Here is a tiny trained network, its code and every weight. The questions are about switching its units off for an input and a class, where a switched-off unit gives its printed mean instead of its output.

import numpy as np


def w(rows, s, z=0):
    codes = np.array(rows[::2]) - 128.0
    scale = np.full(codes.shape[1], s)
    scale[-1] = z or s
    return codes * scale


def f(y):
    return y / 2 * (1 + np.tanh(0.7978845608 * (y + 0.044715 * y**3)))


def log_softmax(a):
    a = a - a.max(-1, keepdims=True)
    return a - np.log(np.exp(a).sum(-1, keepdims=True))


def net(x, mask):
    res = np.array(x, float).reshape(1, 2) / 4 @ E
    y = f(res @ A[0][:, :-1].T + A[0][:, -1])
    res = res + np.where(mask, y, B[0][:, -1]) @ B[0][:, :-1]
    return log_softmax(res[-1] @ U[:, :-1].T + U[:, -1])


A, B = {}, {}
E = w([
[255,230,82,149,89,82,163],'x0',
[207,75,94,197,189,240,46],'x1',
],0.0096)
A[0] = w([
[4,2,189,89,107,178,128,127],'N1',
[182,131,87,145,40,87,97,108],'N2',
[154,169,122,168,232,203,15,98],'N3',
[54,152,82,134,40,57,177,85],'N4',
[116,162,168,146,129,159,128,250],'N5',
[48,179,117,138,99,103,200,97],'N6',
[189,59,129,133,181,93,113,237],'N7',
[210,76,81,202,182,202,112,92],'N8',
[157,242,110,154,105,124,127,78],'N9',
[198,216,113,160,87,103,132,106],'N10',
[32,96,116,96,190,138,79,94],'N11',
[75,90,100,19,44,26,208,158],'N12',
[222,145,60,179,97,122,205,88],'N13',
[73,156,162,39,95,87,178,96],'N14',
[192,105,63,193,138,238,93,96],'N15',
[170,182,87,184,125,89,144,81],'N16',
[108,159,231,60,109,62,153,109],'N17',
[102,122,137,93,79,76,209,103],'N18',
[66,59,195,100,111,141,81,81],'N19',
[191,219,29,136,59,87,134,143],'N20',
[186,22,95,242,222,163,124,134],'N21',
[50,75,241,142,207,151,144,120],'N22',
],0.0086,0.014)
B[0] = w([
[153,171,90,159,140,156,144,236],'N1',
[126,136,96,137,156,131,105,159],'N2',
[112,79,157,113,152,86,94,193],'N3',
[123,96,149,119,157,79,66,170],'N4',
[99,124,121,131,75,121,224,253],'N5',
[123,109,150,122,142,101,83,163],'N6',
[111,106,128,131,81,145,191,240],'N7',
[122,98,160,98,155,78,97,201],'N8',
[131,147,112,153,185,128,63,161],'N9',
[155,158,101,186,139,165,94,191],'N10',
[182,172,81,174,199,136,69,172],'N11',
[119,102,157,116,121,102,169,240],'N12',
[131,149,84,170,182,128,95,185],'N13',
[110,90,161,102,153,97,75,182],'N14',
[120,84,154,95,164,90,110,203],'N15',
[149,151,102,142,185,129,3,158],'N16',
[119,100,166,122,148,85,107,181],'N17',
[119,99,146,121,155,96,109,170],'N18',
[174,153,94,167,200,145,24,168],'N19',
[128,152,90,147,145,139,174,230],'N20',
[101,98,152,104,136,99,144,218],'N21',
[143,153,82,158,152,165,121,197],'N22',
],0.017,0.013)
U = w([
[99,57,226,107,162,74,116,71],'0',
[134,181,40,180,171,139,116,113],'1',
[92,116,141,120,23,144,250,254],'2',
[150,144,151,67,87,165,58,92],'3',
[139,150,115,49,88,151,56,101],'4',
[138,158,177,70,77,171,80,104],'5',
[147,158,171,62,97,160,69,90],'6',
],0.02,0.014)

Each question gives the input, the list of numbers given to net, and the class t.
The units are the neurons (one row each of A and B). Each row of codes is followed by its name. A weight is (code - 128) times the scale printed after its matrix; where a second scale follows, it is the last column's (A, B and U).
mask holds one flag per neuron, in row order. A switched-off neuron (its flag False) gives its mean, the last column of its row in B, instead of its output. The means were averaged over made-up inputs and are rounded, as every weight is.
A unit's drop is (log p(t) with every unit on - log p(t) with that unit switched off) / (log p(t) with every unit on - log p(t) with every unit switched off).
unit that matters most: the unit with the biggest drop
top k neurons: the k neurons with the biggest drops, biggest first
drop of u: that unit's drop, to one decimal
input [5,-5], class 0: top 4 neurons => [N12 N1 N4 N17]
input [-1,4], class 0: unit that matters most => N3
input [6,6], class 0: top 3 neurons => [N15 N8 N3]
input [-6,-5], class 1: top 3 neurons => [N1 N22 N11]
input [-7,6], class 1: top 4 neurons => [N1 N11 N22 N19]
input [8,8], class 0: top 4 neurons => [N15 N8 N3 N21]
input [7,8], class 0: top 2 neurons => [N15 N8]
input [-4,2], class 1: top 2 neurons => [N12 N11]
input [-4,-3], class 1: drop of N1 => 0.3
input [-7,5], class 1: drop of N1 => 0.3
